Where the symbols take the objects:
from | & !
qz | cr lp
fc | zp ng
nr | dq hf
dq | rt qm
qd | dp tr
pc | cz nl
pg | jf sz
hf | qr nr
dd | fq fj
dt | bc lg
dp | qz gn
gn | tr dp
bc | bf mn
cz | pg pf
lg | lb dt
nl | rq pc
rt | mn bf
qr | dd gz
cr | dr tt
gz | nr qr
mn | lg bc
fj | gz dd
fq | sz jf
ng | qd fc
tt | lp cr
tr | fc qd
bf | qm rt
dr | bz rn
sz | pf pg
jf | fj fq
lb | rn bz
lp | gn qz
rq | qb sm
zp | sm qb
qb | ng zp
pf | nl cz
qm | hf dq
bz | dt lb
rn | tt dr
sm | pc rq

Named rows; a name shown again gets a slightly different row:
gn: -0.17,0.27,-0.34,0.28,0.34,0.49,-0.03,0.11,-0.55,0.57,-0.11,-0.32,0.36,0.41,0.11,-0.32,-0.08,-0.11,-0.79,-0.05,-0.02,-0.96,-0.13,0.95,-0.33,0.1,0.8,0.67,-0.01,-0.02,0.15,0.58,-0.29,-0.15,0.48,0.05,0.05
ng: 0.54,0.09,0.24,0.38,0.29,0.65,0.74,-0.03,0.07,-0.1,1.0,0.25,-0.45,-0.13,0.27,0.63,0.34,0.28,0.0,-0.37,-0.03,-0.47,-0.11,0.3,-0.23,-0.29,-0.13,0.02,-0.42,0.08,-0.36,0.48,-0.29,-0.23,-0.24,-0.24,-0.22
sz: -0.6,-0.38,0.2,-0.27,-0.89,-0.18,0.12,0.12,-0.03,-0.45,-0.15,-0.28,0.56,0.05,-0.07,-0.28,-0.12,-0.25,0.02,0.38,0.3,0.3,0.16,-0.77,0.21,-0.19,-0.31,-0.18,1.08,-0.24,0.11,-0.52,0.4,-0.13,-0.33,0.46,-0.27
fc: -0.56,0.06,-0.29,-0.23,0.1,0.41,-0.25,0.26,-0.67,0.52,-0.56,-0.36,0.69,0.52,-0.22,-0.35,0.13,0.01,-0.34,0.61,0.26,0.26,0.35,-0.03,-0.28,0.26,0.35,0.32,0.59,-0.45,0.07,-0.08,0.08,0.39,0.47,-0.25,0.08
pc: 0.1,0.0,0.22,-0.3,0.05,-1.12,-0.28,-0.27,-0.15,0.09,-0.43,0.32,0.16,-0.27,-0.95,-0.12,0.36,0.16,0.67,0.44,0.17,0.42,0.13,-0.46,0.17,0.28,-0.17,-0.15,-0.38,0.11,-0.07,-0.5,0.22,0.07,0.28,-0.48,0.42
rn: 0.49,0.18,-0.24,0.68,0.09,-0.21,0.63,-0.22,0.31,-0.29,0.31,0.22,-0.45,-0.15,0.2,0.49,0.36,0.38,0.24,-0.72,0.1,0.02,0.21,0.84,0.32,-0.26,0.0,0.02,-0.92,0.11,-0.08,0.67,-0.01,0.14,-0.39,-0.47,0.02
gz: 0.02,0.15,0.43,0.21,-0.15,0.51,-0.5,-0.4,0.17,-0.06,0.18,-0.44,-0.15,0.05,0.55,0.21,-0.63,-0.22,-0.48,0.59,-0.16,-0.56,-0.49,-0.63,-0.18,-0.53,0.09,-0.58,0.02,0.28,0.41,0.13,-0.38,-0.08,-0.46,0.71,0.12
qz: -0.29,0.48,-0.4,0.49,0.57,0.51,0.4,0.37,-0.66,0.28,0.1,0.16,0.46,0.31,0.39,-0.46,-0.22,-0.12,-1.07,-0.39,-0.24,-0.49,-0.34,0.03,-0.22,0.49,0.5,0.07,0.32,-0.09,-0.1,0.24,-0.29,0.02,-0.06,-0.04,-0.12
lg: -0.18,-0.37,-0.44,-0.23,-0.46,-0.09,0.66,0.48,0.14,-0.59,-0.06,0.47,-0.5,0.09,-0.21,0.04,0.42,0.11,0.42,-1.14,-0.17,0.43,-0.31,-0.26,0.24,-0.3,-0.28,0.34,-0.16,0.37,-0.08,-0.07,0.43,-0.38,-0.25,-0.48,0.4
rt: -0.71,-0.35,-0.07,0.14,-0.66,-0.06,0.66,0.12,-0.3,-0.57,0.21,-0.1,0.27,0.42,0.51,-0.18,-0.01,-0.32,0.51,-0.17,0.25,0.02,0.09,-0.67,0.36,-0.05,-0.13,-0.2,0.87,-0.13,-0.02,-0.27,0.39,0.5,-0.42,0.5,0.35
qr: 0.3,0.2,0.37,0.33,-0.19,0.51,-0.73,-0.79,0.04,0.51,0.03,-0.33,0.45,-0.41,0.19,0.01,-0.9,-0.24,-0.67,0.85,-0.01,-0.66,0.1,-0.04,-0.2,-0.11,0.01,-0.45,0.22,-0.34,0.48,-0.25,-0.11,-0.5,0.13,0.45,-0.23
qd: 0.5,0.22,-0.04,0.79,0.04,0.64,0.57,-0.26,0.23,-0.25,-0.07,0.26,0.32,0.33,0.47,0.33,-0.24,0.34,-0.34,-0.43,0.07,-0.51,0.02,0.64,-0.12,-0.59,0.18,0.22,-0.35,-0.03,-0.34,0.3,-0.43,0.07,-0.47,-0.14,-0.19
bc: 0.3,0.43,0.01,-0.19,-0.07,-0.86,-0.43,-0.25,-0.11,0.01,-0.34,0.15,-0.71,-0.06,-1.05,0.37,0.11,-0.1,0.39,-0.11,-0.01,0.29,0.7,0.14,-0.29,0.38,0.02,0.31,-0.61,0.24,0.24,0.29,-0.14,0.0,0.51,-0.63,0.12
mn: -0.62,-0.67,-0.3,0.08,-0.39,-0.26,0.54,0.26,0.08,-0.93,-0.31,0.49,0.1,0.18,0.24,-0.29,0.27,-0.03,0.35,-0.42,0.06,0.65,-0.57,-0.35,0.79,-0.11,-0.09,0.07,0.11,0.1,-0.56,-0.26,0.23,0.25,-0.5,0.47,0.43
pc: 0.22,-0.14,0.26,-0.39,-0.02,-1.1,-0.41,-0.19,-0.22,0.37,-0.22,0.27,-0.06,-0.07,-1.03,-0.06,0.03,0.27,0.49,0.21,0.25,0.55,0.26,-0.43,0.28,0.43,-0.28,-0.11,-0.25,0.03,-0.04,-0.46,0.12,-0.11,0.23,-0.42,0.41
dd: -0.3,0.22,-0.28,-0.01,-0.06,0.25,-0.14,-0.17,-0.22,0.45,-0.23,-0.87,0.34,-0.02,0.71,-0.06,-0.94,-0.35,-0.12,0.83,0.25,-0.36,-0.23,-0.07,-0.28,-0.1,0.14,-0.12,0.6,-0.05,0.56,0.21,0.22,-0.24,-0.33,0.89,0.28

In each set, the symbols that take the first to the second take the third to the fourth. Give the fourth.
Answer with the object's name.
A 0.44,0.13,-0.06,0.06,0.6,0.73,0.33,0.24,0.15,0.03,0.4,0.5,-0.15,-0.04,0.0,0.56,0.16,0.39,0.13,-0.56,0.02,-0.05,-0.25,0.75,-0.46,-0.53,0.1,0.24,-0.32,0.03,-0.41,0.52,-0.35,0.03,0.05,-0.86,-0.25
B 0.85,0.41,0.73,-0.32,-0.19,0.59,-0.14,-0.24,0.3,0.08,0.51,-0.31,-0.21,-0.46,0.59,0.34,-0.84,0.01,0.19,0.43,0.04,-0.76,-0.11,0.31,-0.46,-0.44,-0.08,-0.11,-0.17,-0.07,0.42,-0.15,0.06,-0.46,0.1,0.55,0.22
C -0.88,-0.11,-0.64,0.27,-0.21,0.05,0.26,0.33,-0.66,0.29,-0.48,-0.49,0.66,0.81,-0.06,-0.17,0.13,-0.07,-0.62,0.01,0.39,-0.09,0.17,0.21,-0.02,0.44,0.28,0.4,0.17,-0.34,-0.2,0.43,0.11,0.4,0.29,0.01,-0.26
D sz

A 0.64,-0.1,0.04,0.22,0.65,0.74,0.58,0.07,0.11,-0.13,0.36,0.4,-0.02,-0.19,0.04,0.56,0.16,0.6,-0.26,-0.57,-0.2,-0.26,-0.21,0.8,-0.33,-0.55,-0.16,0.14,-0.41,0.06,-0.16,0.49,-0.36,0.17,0.26,-0.64,-0.31
B -0.27,0.45,-0.47,0.77,0.35,0.42,0.4,0.15,-0.8,0.44,-0.16,0.09,0.3,0.52,0.28,-0.28,0.29,-0.21,-0.94,-0.1,-0.41,-0.49,-0.63,-0.08,-0.04,0.36,0.65,0.24,0.39,0.02,-0.02,0.22,-0.16,0.0,-0.13,0.13,-0.1
C 0.21,0.04,-0.63,-0.27,0.27,-0.87,-0.17,0.11,-0.12,0.27,-0.16,-0.04,0.18,0.1,-0.64,-0.41,0.62,0.05,0.67,0.09,-0.2,0.43,0.27,0.46,0.74,0.8,-0.31,0.32,-0.53,0.3,-0.38,-0.31,0.07,0.13,0.4,-0.27,0.11
D mn

A -0.56,-0.07,-0.34,-0.07,0.22,0.28,-0.35,0.08,-0.86,0.58,-0.75,-0.39,0.8,0.41,-0.03,-0.51,0.19,-0.2,-0.39,0.44,0.38,0.56,0.49,-0.04,-0.41,0.4,0.19,0.24,0.53,-0.5,-0.05,-0.18,0.23,0.4,0.23,-0.26,-0.27
B -0.65,-0.16,0.19,-0.4,-0.19,0.04,0.03,0.19,0.04,-0.09,0.0,-0.46,0.29,0.42,0.34,0.09,-0.84,-0.43,-0.55,0.73,-0.03,0.22,-0.35,-0.71,0.11,0.13,-0.13,-0.46,0.44,-0.17,0.14,-0.31,-0.02,0.01,-0.28,0.65,-0.14
C -0.69,-0.25,0.25,-0.42,-0.19,-0.2,-0.15,0.21,0.03,-0.21,-0.18,-0.35,0.19,0.43,0.4,0.36,-0.88,-0.43,-0.19,0.99,-0.07,0.36,-0.33,-1.0,0.07,0.23,0.12,-0.39,0.45,-0.14,0.07,-0.18,0.11,0.23,-0.2,0.92,-0.22
D fc

A -0.53,-0.1,-0.12,-0.19,-0.37,0.31,0.1,-0.21,-0.02,-0.04,0.05,-0.59,0.76,-0.11,0.71,0.24,-0.73,-0.21,-0.6,0.25,0.24,-0.36,-0.42,-0.63,-0.16,-0.34,0.21,-0.18,0.51,0.22,0.07,0.07,0.35,-0.25,-0.79,0.65,-0.42
B -0.8,-0.66,0.3,0.03,-0.04,0.49,0.48,0.48,-0.31,-0.5,-0.14,0.16,0.35,-0.1,0.32,-0.15,-0.49,-0.46,-0.08,-0.1,0.16,0.12,-0.01,-0.98,-0.11,0.06,0.01,-0.5,0.84,-0.38,0.4,-0.46,0.09,-0.34,-0.32,1.0,-0.27
C -0.71,-0.38,0.03,0.02,-0.57,-0.09,0.8,0.14,-0.21,-0.51,0.1,-0.14,0.13,0.3,0.4,-0.34,0.16,-0.62,0.38,-0.14,0.42,0.1,-0.02,-0.49,0.12,0.02,-0.08,-0.08,1.03,-0.15,0.11,-0.37,0.34,0.61,-0.53,0.38,0.36
D mn

A -0.58,0.33,-0.27,0.35,0.29,0.03,-0.24,0.25,-0.67,0.74,-0.52,0.13,0.44,0.57,0.24,-0.35,-0.31,-0.31,-0.75,-0.03,-0.07,-0.1,-0.15,0.11,-0.3,0.17,0.3,0.05,0.13,-0.44,-0.05,0.68,-0.4,0.1,0.39,-0.24,-0.4
B 0.5,0.31,-0.18,0.87,-0.09,0.7,0.65,-0.03,0.33,-0.45,0.01,0.42,0.43,0.15,0.22,0.24,-0.36,0.39,-0.49,-0.62,-0.09,-0.71,-0.24,0.58,-0.09,-0.62,0.08,-0.08,-0.36,-0.25,-0.44,0.41,-0.4,0.11,-0.54,-0.23,-0.25
C -0.7,-0.2,-0.34,-0.23,0.11,0.37,-0.31,0.09,-0.61,0.58,-0.65,-0.4,0.89,0.41,-0.26,-0.47,0.27,0.01,-0.48,0.52,0.34,0.48,0.35,-0.12,-0.27,0.35,0.26,0.39,0.47,-0.55,-0.03,-0.24,0.27,0.35,0.34,-0.26,-0.17
D ng

A -0.05,-0.02,0.32,-0.46,-0.06,0.07,-0.46,-0.01,0.05,0.42,-0.15,-0.89,0.14,-0.1,0.57,0.14,-0.8,-0.3,-0.21,0.88,0.18,-0.34,-0.09,-0.27,-0.19,-0.28,0.11,-0.2,0.53,-0.02,0.73,-0.17,0.32,-0.08,-0.28,0.85,0.35
B -0.65,-0.18,0.23,-0.39,-0.15,-0.13,-0.11,-0.03,0.02,-0.23,-0.1,-0.42,0.13,0.34,0.32,0.05,-0.78,-0.43,-0.39,0.96,-0.13,0.32,-0.28,-0.87,-0.03,-0.01,0.13,-0.48,0.57,-0.03,0.13,-0.08,-0.08,-0.1,-0.16,0.73,-0.31
C 0.0,0.0,-0.34,0.47,0.13,1.25,0.22,0.36,-0.26,0.22,-0.13,0.14,0.27,0.0,0.38,0.06,-0.25,0.15,-0.65,-0.75,0.09,-0.51,-0.53,0.5,-0.69,-0.25,0.44,0.38,0.1,0.03,-0.38,0.61,-0.35,-0.06,0.05,-0.25,0.24
D qz

A -0.45,-0.05,-0.6,-0.33,0.02,-0.74,-0.56,-0.03,-0.31,-0.03,-0.14,-0.32,-0.13,0.34,-0.86,-0.13,0.34,-0.6,0.62,0.36,0.19,0.63,0.7,-0.16,0.25,0.3,-0.35,0.12,0.41,0.01,0.13,-0.24,-0.05,-0.12,0.52,-0.15,-0.01
B -0.05,-0.01,0.33,-0.3,0.17,-1.25,-0.53,-0.17,-0.03,0.4,-0.36,0.29,-0.06,-0.28,-0.9,0.07,0.07,0.32,0.7,0.65,0.38,0.26,0.12,-0.14,0.2,0.17,-0.11,0.03,-0.36,-0.06,-0.13,-0.4,0.14,-0.06,0.22,-0.15,0.35
C -0.68,0.31,-0.28,0.41,0.47,-0.18,-0.19,-0.07,-0.77,0.7,-0.75,-0.03,0.53,0.47,0.1,-0.13,-0.47,-0.17,-0.7,0.23,0.06,-0.17,0.0,0.06,-0.41,0.1,0.33,-0.06,0.19,-0.54,0.29,0.44,-0.38,0.36,0.42,-0.14,-0.57
D fc

A 0.1,-0.05,-0.54,0.17,0.14,1.23,0.17,0.17,-0.33,0.17,-0.02,-0.14,0.17,-0.05,0.4,0.02,-0.23,0.17,-0.77,-0.75,-0.28,-0.5,-0.57,0.41,-0.64,-0.54,0.52,0.49,0.34,-0.21,-0.11,0.63,-0.49,0.11,0.05,-0.02,-0.04
B -0.36,0.4,-0.68,0.91,0.48,0.67,0.33,0.25,-0.62,0.4,-0.07,0.26,0.48,0.47,0.37,-0.41,0.18,-0.18,-0.76,-0.07,-0.36,-0.38,-0.4,0.04,0.13,0.41,0.55,0.15,0.36,-0.28,-0.13,0.41,0.0,-0.07,0.03,0.07,-0.19
C -0.6,-0.78,-0.25,-0.07,-0.34,-0.28,0.5,0.07,-0.16,-0.82,-0.18,0.69,0.12,0.2,0.03,-0.31,0.37,-0.05,0.41,-0.43,0.2,0.42,-0.6,-0.15,0.65,0.03,-0.48,-0.05,0.22,0.26,-0.37,-0.29,-0.13,0.37,-0.27,0.32,0.33
D lg

A -0.25,0.15,0.01,-0.3,-0.08,0.03,-0.24,-0.32,-0.08,0.35,-0.11,-0.8,0.22,-0.06,0.61,0.07,-0.64,-0.37,-0.16,0.93,0.11,-0.49,0.11,-0.1,-0.11,-0.27,0.05,-0.08,0.43,-0.28,0.87,0.04,0.36,-0.18,-0.42,0.92,0.21
B -0.87,0.05,0.23,-0.49,-0.17,-0.13,-0.05,0.01,-0.15,-0.11,-0.2,-0.26,0.22,0.43,0.2,0.11,-0.71,-0.45,-0.35,0.58,-0.1,0.2,-0.37,-0.89,0.08,0.07,-0.1,-0.49,0.43,-0.25,0.15,-0.32,-0.22,0.24,-0.19,0.84,-0.13
C 0.94,0.84,-0.12,0.85,0.37,1.11,0.07,0.03,0.08,0.14,-0.12,0.16,-0.08,0.0,0.01,-0.13,0.27,0.07,-0.88,-0.24,-0.47,-0.57,-0.31,0.65,-0.44,0.16,0.41,0.03,-0.28,0.01,0.07,0.17,-0.59,-0.03,0.01,-0.5,0.06
D gn

A -0.95,-0.22,0.25,-0.52,-0.31,-0.08,-0.2,0.11,-0.1,-0.11,-0.1,-0.36,0.12,0.44,0.28,0.07,-0.8,-0.41,-0.29,0.79,0.01,0.5,-0.26,-0.86,0.0,0.14,0.04,-0.52,0.46,-0.24,-0.03,-0.22,0.01,0.1,-0.3,0.89,-0.14
B -0.5,-0.17,-0.49,-0.27,-0.08,-0.76,-0.7,-0.04,-0.23,-0.25,-0.13,-0.25,-0.27,0.25,-0.9,-0.04,0.27,-0.52,0.93,0.37,0.15,0.47,0.7,-0.17,0.33,0.38,-0.18,0.2,0.41,-0.04,-0.06,-0.12,-0.04,0.0,0.47,-0.08,0.08
C 0.4,0.11,0.32,-0.66,-0.06,-0.63,-0.5,-0.21,0.42,0.15,-0.07,-0.31,-0.9,-0.35,-0.52,0.13,0.56,0.27,0.61,0.52,-0.25,0.63,0.45,0.34,-0.25,0.09,0.1,-0.05,-0.57,0.45,0.37,-0.16,0.35,0.15,0.33,-0.2,0.54
D qr

A -0.43,-0.08,-0.45,-0.33,0.03,-0.8,-0.72,0.16,-0.17,-0.17,-0.19,-0.19,-0.27,0.25,-0.8,-0.07,0.19,-0.5,0.69,0.23,0.14,0.43,0.58,-0.14,0.29,0.42,-0.26,0.33,0.32,0.16,-0.07,0.0,-0.09,0.06,0.58,-0.13,-0.11
B -0.67,0.0,-0.38,-0.18,0.26,0.32,-0.53,0.2,-0.62,0.53,-0.4,-0.24,0.78,0.37,-0.24,-0.64,0.28,-0.11,-0.62,0.46,0.38,0.15,0.51,-0.21,-0.29,0.3,0.39,0.33,0.46,-0.34,0.01,-0.2,0.27,0.46,0.39,-0.41,-0.18
C -0.22,0.5,-0.37,0.71,0.28,0.41,0.29,0.32,-0.87,0.33,-0.01,0.15,0.53,0.59,0.36,-0.55,0.08,-0.42,-0.86,-0.25,-0.41,-0.25,-0.46,0.04,-0.2,0.32,0.59,0.18,0.3,-0.07,-0.15,0.44,-0.31,-0.09,-0.11,-0.03,0.12
D qd

